The same points and some others measured another way (B), then each row and its match in B
B:
1: [-355  139  150  362  249 -149   -8  252   49 -166  -47 -376 -151  175
  233  -84  199 -220  286  -16  174 -327   47  421   12   84  240    3]
2: [ -73   57   16  -42  -19 -200  -72   46  -74 -119 -191  -50   71   77
  102    4   86 -114    5   23 -123   10  -92    4   16    9  105  -20]
3: [-131   78  287  158   24 -160   65  290   23   50   44 -258   15  109
    9   -9  -10  135  136 -168   93    1   10  162  -49   70   78  -24]
4: [-274 -113   98  550  209   -2 -133  165   20   53   53 -277 -215  271
   43   94   66 -302  256 -307  -13 -111  -11  456 -101  -96  207 -124]
5: [  52  -73   82  -84  -61 -171  -63   -7  -82  -47 -163   37   81   40
  -14   74  -26   28 -104  -80 -232  142 -101  -89    8  -19    4  -84]
6: [ -91  216 -337  262   -5  143   31   91  -27  238  -50   75   84  250
 -151  140  -29 -293  149 -283  -48 -191 -156  178 -383  -87  148 -181]
7: [ 117  -25  244 -184   -8 -108  210 -197  157 -190  -55   27   55 -124
 -159  211 -155  329  -97 -119  -98 -133   89  -96  164  125 -214 -281]
8: [  57   -6  -69 -205   91  110  174 -227  118 -101 -120  178   60 -102
 -146  137 -129  190 -146    1  -59 -156  -48  -69  -63   45 -172 -249]
9: [   7 -244  114 -249  137 -133 -128   -1 -136 -169 -291   93   13  -89
  179 -144   29  133 -314  230 -219  244 -179 -136   27  -11  -31   41]
10: [ -93  -33    5  167   53  -20   29   26   23   32   16 -114  -43  147
  -96  137   10  -49  114 -247   -1  -69  -49  163  -83  -58   32 -122]
11: [ -38  -33 -232 -472   96  285  203 -362  192  -82  -43  172  114 -187
 -204  103  -95  299 -130  175  207   -3 -109 -114 -130  -45 -232 -156]
12: [-128   71   48  385   44    4  -57  176   12  153   -9  -80   -9  212
  -44  114  -74 -199  154 -287 -113  -74  -42  261 -193  -19  163 -198]
13: [-267  205  234  284  103  -12  179  323  157  105  176 -358  -23  138
  -48    9  -17  129  310 -212  333 -184   73  343 -137   93   98  -70]
14: [-374   -7  170  436  364  146  -58  366   68  121   32 -246 -151  133
  166 -168   -8  -76  155   -9  187  -75  -42  475 -270   21  214  -45]
15: [ -68 -141  -47  202  -65   78 -161   97  -67  300   48  -11   43  212
 -164  144 -100 -109   58 -324 -126  323 -174  116 -269 -199   98 -114]
16: [ -30  -53 -167 -394  212   99  150 -297   86 -284 -222  150   19 -176
   13   -7   35  175 -203  276   60 -175 -100  -94    8   29 -168  -93]
17: [ 262  106 -229 -381   68    2  312 -200  -38 -158 -320  376  138 -125
 -129   65  -79  248 -348   47 -202 -346 -142 -294 -100  124 -249 -191]
18: [  64 -150  -93 -443  -94  -22    1 -214  -33  -53 -118  117  150  -76
 -129   82  -20  215 -183   66  -47  306 -177 -244  -22 -110 -142  -16]
19: [-231  151   75  480  -29  -40   27  295   48  238  194 -342  -30  329
 -136  158   20 -166  398 -469  154  -90    7  377 -199  -62  197  -99]
20: [-215  157  188  222  154   68  135  127  210   14   72 -179  -12   41
  -33   61  -99   73  190 -103  173 -229   89  299 -104  113   54 -216]
21: [ 209 -230   73 -460  -17  -18  140 -377   74 -184 -134  213   87 -203
 -205  192 -158  404 -309    1 -176  113  -53 -291  124    1 -319 -215]
22: [-228  -89  517  305  264 -180  -29  345   46  -96  -24 -326 -152   43
  224 -136   -7  131   59  -18   36  -33   70  313   58  137  112  -38]
23: [  72 -194    1 -300 -146 -152  -64 -141  -90  -46  -89   14  102   19
 -116  127   23  133 -114  -85 -127  338 -155 -201   50 -135  -85    6]
24: [  -9 -223  101 -347   59  -32   35 -108    8 -102  -68  -12   34 -108
  -49   -4  -13  336 -174   94   49  256 -117 -127   27  -52 -153   15]
25: [   8   35 -199 -146  175  323  294   31   70  208    7  165   66  -33
 -237   -8 -160  350 -141  -68  186 -100 -172   -9 -403   -5 -178 -123]
26: [  33    6    1 -221  -43  -41  183  -35   31   -1   -5  -27   91   -2
 -176   95  -27  280  -34 -117   92   22  -79  -95  -61   -8 -136  -50]
27: [  51  -61   28 -369   49  -17   86 -278   93 -238 -197  154  100 -179
  -34   84  -81  213 -205  169 -104   -9  -43 -160   89   58 -163 -178]
28: [-138  -14  -24  342   53   -9 -188  226 -104  185  -87  -36    4  235
   42   17  -21 -272   72 -198 -182   99 -147  214 -251  -88  220  -94]
29: [  54  -86   -1 -391   57   36  203  -94   32  -52  -69   74   86 -123
 -133    2  -58  422 -200   62  105   80 -118 -172  -70   10 -218  -28]
30: [ -68  -47   69 -157  108 -108  131   17    3 -150  -67 -130  -26   -3
    0  -19   92  207  -28    8  125  -65  -59    7   28   22  -75   34]
31: [-132  -35  -78 -153   46  130  164 -204  184  -39  118 -119    4    0
 -221  184    0  175  130 -107  276  -39  -16   88  -46  -84 -122 -115]
32: [ -36  283  120  151  -13    5  302  169  157  126  102 -109   94   86
 -211  143 -146  200  171 -309  143 -299   61  143 -163  140  -33 -229]
33: [-229 -105   38  154  230  106 -131  116   10   36  -93  -52  -57   62
  114  -83  -16  -87   -2   70   -2   89 -118  229 -186  -51  125  -61]
34: [  29 -288   53 -420  -33 -121 -106 -219  -60 -175 -167   50   69  -99
   -3   37   27  191 -222  138 -117  382 -150 -219  117 -109 -118   28]
35: [-120 -142  129   24   -9 -245 -170  -20  -61 -159 -107 -185  -34  104
   90   72  128 -130   65  -61 -115  156  -57   69  142  -78  100    6]
36: [ -52  -86  278  -78  -10 -247   38   11   30 -169  -20 -217  -11   12
   -7   76   48  182   38  -95   14   64   24   15  179   24  -42  -26]
37: [ -85 -219  105  -12  -32  -95 -133   52  -71   66    7 -137   -1  111
  -53   63   23   51   13 -149  -34  349 -130   31  -40 -153   32   27]
38: [-226   21  264  221  144  -48  -67  210   72   -6  -31 -187  -24   59
  119  -45  -48  -11  100   -8   27   15   12  254  -61   61  143 -104]
39: [ 277   62 -149 -650  -62  -18  307 -206  -29 -106 -246  343  250 -207
 -182   28 -112  479 -393  136  -88  -25 -172 -448  -81   88 -310  -88]
40: [-190    5  296  451   36  -71  -72  362   15  226  116 -275  -39  229
  -22   46  -81  -39  217 -342    2  101    0  321 -163  -12  180 -107]
41: [ 150  206   67  204   31 -114  232   86   11   -7 -157  122   51   88
 -118  162 -144   33  -51 -312 -275 -442   16   31  -91  179  -42 -323]
42: [ -95  -57  128  -61  119  -65   27 -145  109 -231 -105  -64  -33  -47
   31   89    0   48    1   42  -32 -110   31   82  123   48  -35 -161]
43: [-209 -115  440  266  242 -194  -34  433  -56   -8  -22 -325 -142   92
  205 -194   45  164   26  -48   61   62  -21  256  -21   84  116   80]
44: [  33  -78 -310 -216   73  145   93  -44 -100  111 -119  171   66   44
 -144    1    5  121 -173  -38   12   70 -268 -105 -294 -126  -95    5]
45: [ -24 -132  352 -249   68 -261  -29   42  -22 -245 -185  -87   38 -122
  162  -97   12  273 -180  189  -90  174  -27  -99  186   99  -50   17]
46: [ 164  -31 -222 -165    9   75  247 -184   -4   26  -74  178   46   26
 -290  202  -68  189 -134 -246  -67 -173 -129 -126 -148  -43 -215 -180]
47: [ -21    7  113 -164   70 -100   76   97  -26  -69 -139   -9   72  -39
   44  -76  -17  210 -124   76   -8   32  -87  -54  -49   69  -37  -13]
48: [-333  244  112  283  123   78  100  241  186   92  131 -301    7  131
   -7   15  -13  -25  332 -110  318 -193   58  388 -183   66  162 -113]
49: [  83  -39  -36 -402  -52  -81   74  -84  -56  -70 -170  116  156  -79
  -59    3  -22  255 -210   89  -61  162 -159 -238  -38  -12 -123   -2]
50: [ -56 -291 -110 -138  186  105  -83    3 -122   47 -137   80  -42   13
   15  -93   24  101 -216   68  -40  258 -256  -21 -199 -153  -41   56]
51: [-302   82  384  472  174  -67    4  273  169    2  111 -364 -115  145
   74   44  -43  -52  301 -205  122 -174  140  451  -11  104  175 -177]
52: [ 124   36 -151 -434  123  148  274 -206   75 -105 -202  293  132 -197
 -128   17 -130  360 -301  159   -7 -159 -123 -215 -138   85 -255 -167]
53: [  61   20  -34 -368   14  -56  211 -331  132 -286 -131   72   75 -138
 -118  171  -11  218  -93   55    7 -193    7 -144  146   65 -201 -180]
54: [-115  165  220  526   44 -108   49  271   59  114   42 -195  -45  240
  -51  151  -84 -145  242 -414  -97 -272   71  335 -105   89  162 -251]
55: [-102 -201  117  -51   78  111  -94  -29   60   76  -12   11   27  -26
  -57   41 -137  137  -79   -3  -29  306  -99   57 -118  -85  -20 -124]
56: [-173 -248  218   60  437  131   32  147   41  -59  -94  -54 -170  -82
  149 -204  -53  259 -184  157   80   -4  -82  196 -129   50  -47  -33]
57: [ -17 -222  340 -232    0 -229  -99  -45   -2 -195 -132  -82   38  -99
   84    0  -23  229 -149  105 -133  311  -32  -99  198   17  -53  -28]
58: [  17  -51 -243 -268  -27  -44   43 -210  -56 -113 -144   63   64   37
  -98  117  106   -3  -64  -31  -34    6 -164 -119  -25 -106  -73  -19]
59: [-151   19 -309  171  126  313    2   84    0  305    5   85   27  171
 -150   43  -76 -121   53 -161   72   17 -212  196 -464 -151   86 -120]
60: [-258   72  173  237  164   88   26   98  189   15   57 -183  -36   53
    6   52  -83  -11  186  -64  135 -113   56  321 -102   52   95 -198]
61: [ -75  207  120   11  205  150  344  131  201   31   11   -8   49  -74
  -94  -15 -173  348   -6  -26  207 -335   37  131 -201  198 -108 -214]
62: [  84  -39  -35 -220  -67 -147   54 -227   -3 -186 -158   65   74  -12
  -93  180   16   51  -81  -69 -160  -40  -57 -136  105  -11  -99 -137]
63: [  -8 -121   81 -389  -74  -25    9 -276  115 -142  -56   30  126 -137
 -112  143  -77  237  -93   87   -2  244  -38 -149  103  -41 -142 -126]
64: [-186  277  143  494  120   27  126  461   52  258   64 -179    9  227
  -26  -17 -105  -43  226 -303   86 -261    1  362 -328  117  187 -157]
65: [  59  152 -316 -105  -12  113  247 -115   28   63  -57  133  101   81
 -256  181  -30   56    4 -211   34 -260 -124  -39 -225  -30 -106 -166]
66: [-115 -101   74  277   94    1   -8  109    8  104   52 -149  -90  178
  -95  115  -17  -34  114 -308   -9   -5  -52  226 -125  -79   52 -117]
67: [  89 -260  -22 -720  -17  -19   -5 -437   40 -291 -230  207  150 -281
  -39   47  -38  346 -348  343  -82  333 -137 -364  159  -57 -254  -46]
68: [-138   48 -134   56   75  118  109   38   54  108   52  -86    7  120
 -140   80   10   26  122 -164  177  -71 -100  151 -222  -71    9  -73]
69: [ -31  -55 -118 -413    3  -44  114 -182   12 -160  -91  -18   78  -62
  -74   37  100  205  -75   98  144   67 -126 -143   21  -60 -131   43]
70: [-227   22  -61  549  137  238  -71  319   10  414  119 -100  -51  292
 -113   60 -119 -203  206 -375   32   20 -124  408 -465 -119  206 -166]
71: [-174   22  156  569    9   35 -118  404  -29  394  131 -186  -15  318
  -90   85 -131 -162  227 -451  -64  134  -71  355 -334  -80  234 -151]
72: [ -26   22  -54 -197  -47  -67   83  -96   25  -72  -56  -35   88   19
 -102  108   32  100   12  -57   47   10  -77  -55  -13  -34  -59  -53]

[ -20  202   79   38   -1  -57   18  149  -27  105   81  149   56  -99
  -55 -121   19 -118 -153   28 -142   69   28  -39  -78]  5
[ 162  130   22  -54  -87  185  -87  293  109  124   19  361  -36 -187
 -117  -80 -133   29 -136  150  137  -74  -54 -100 -169]  22
[   4  199  264 -296 -188    7  233  -98  143  159  -14  -87  156  138
  -71   78  193  137  -95  171  -39  153 -138 -139 -127]  23
[   4  150  134  -35  -55   33   87   45  259   34 -105  -54  -61  -28
  -60   37   39  180  164  167 -184  114  -34  -17  -70]  7
[-137  -53 -305  596   90   -3    6   71 -154 -219 -242 -208 -167  -30
 -164   66  158  -35  680 -165 -123   19  421  179  -27]  1
[-182 -225 -202  290 -166   92  378 -151    7  -64 -448 -222   39   84
 -265  275  218  303  667 -222 -118  152  276  -14  214]  48
[ -81  266  -20  309  200 -172 -114  228   67 -114   49   64 -108 -140
   15 -225 -172 -149  -75   40 -292   47   77  142  -65]  54
[ 157   25   40 -230 -303  278  197   70   67  268 -159  420  223 -162
 -294   78  -32  187 -181   38  282   67 -128 -278   12]  39
[ -15   88 -168  255   90  -10   83  161  164 -156 -251  255  -30 -155
  -67 -111 -381   80 -122  -42   21  -15  -22   52   66]  3
[ -47  141 -142  254  195 -136  138  -14  114 -343 -295 -149 -134  122
  174  -29 -173   20   81   36  120 -116   38  181 -199]  28
[ -37  -14  -28   92  -94   89   92  140  106   41 -112   54  -44  -34
 -126   45   23  139  207    7 -118   24  100  -33    3]  57
[ -92  -30  105 -235 -289   18  434 -114  -90  239  -83   58  331  164
 -151  116  210  105 -176 -118   38  123  -26 -232   76]  11
[  57 -115  115 -228 -302  185  275  -10 -181  411  -63  148  141  -95
 -133  197  479   23  264  -51   -1   85  161 -267  -41]  52
[  -8  132  204 -314 -265   14  242   50 -138  384  161  307  364  -15
 -172  -45  144  -78 -489  -39   -1  138 -104 -282   12]  67
[ -21  301  -54  174  174 -154   48   59  133 -249 -133   48    0   23
   62 -167 -320  -44 -306   78   95  -21 -110  117 -156]  42
[-109  238  -71  311  223 -216   67   15  106 -277 -168 -148  -99   33
   97 -108 -145  -52   34   26 -134   31   52  191 -104]  62
[  37  145  269 -284 -280   91  203   -7    2  445   52  241  262 -196
 -260   46  266   47 -110   39 -207  300  -57 -287   89]  32
[  59  199  -54   69   10    4   17  241    0   77  -15  506  139 -257
 -130 -213 -330 -107 -498  -31   92   12  -97  -86   19]  64
[  61  154   70  -90 -140   87   53  131    0  164   41  231  130  -74
 -171  -46   11   -8 -194   63   81   46  -47 -134 -102]  30
[ 116   79  218 -416 -261  127  278   -1   15  354  -28  293  229  -60
  -60   63  153   62 -279   81  133   65 -143 -287  -78]  29
[ -49   27 -193  243  115  -77  221   54   14 -156 -315  185   -1  -98
   60  -60 -250   -7  -78 -133   68  -52   55   50   42]  49
[ -56  -14  -78  146   18   -9  223  -53  142 -172 -318 -202 -115  123
   58  128   47  175  357   25    0  -35  102   80  -99]  8
[-101   -1   36   34  -85  -41  292  -90  -41   79 -166 -110   66   44
  -34  113  253   49  242  -72 -163  120  137  -50   17]  60
[ -17   21   12   -7 -135   29  178   11 -234  174  -12   51  124   11
  -84   62  307 -111   96  -76   43   31  164 -117 -113]  16
[-151   53  -79  135  -11  -88  299  -37  183 -171 -276  -31   96  130
  -71    2 -225  203 -103  -77  -44   64  -50   33  113]  63
[ -85   10  174 -134 -112  -33  298 -122   86   85 -127 -302  -30  187
   92  186  382  136  366   82 -205   78   98  -40 -124]  37
[-179 -213 -295  456   23   24  270    4   93 -209 -478 -113 -127  -31
 -106  147  -45  246  603 -218 -187   36  289  110  218]  13
[  54  -32  -76 -101   -2   16  341   33   92  -60 -313  249   37   31
  195   15 -229   89 -260  -29  299 -186  -97  -63  -87]  25
[-187  128 -187  420  182 -218   79   82  -53 -279 -113 -100  -32   94
   28 -130 -155 -116  -15 -129 -112  -26  152  186  -36]  58
[ 179  -46   56 -250 -193  245   16  309  -49  261   98  354  -25  -41
   22   10   88  -25 -111  113  258 -234   20 -191 -289]  56
[-277 -194  -80  285   87 -168  349 -113   93 -237 -331 -584 -264  309
  251  225  309  175  791  -89 -395  -37  355  199  -26]  15
[  82   36  -72   66  -88  161   44  183   55   82 -134  305    9 -192
 -166  -14  -98   73   13   15   91   -8   25  -91  -25]  45
[ -94   13 -118   86   57 -117  342  -84   52 -252 -307 -122   24  264
  167   36 -127   82  -77  -58  205 -135   -5   71 -123]  59
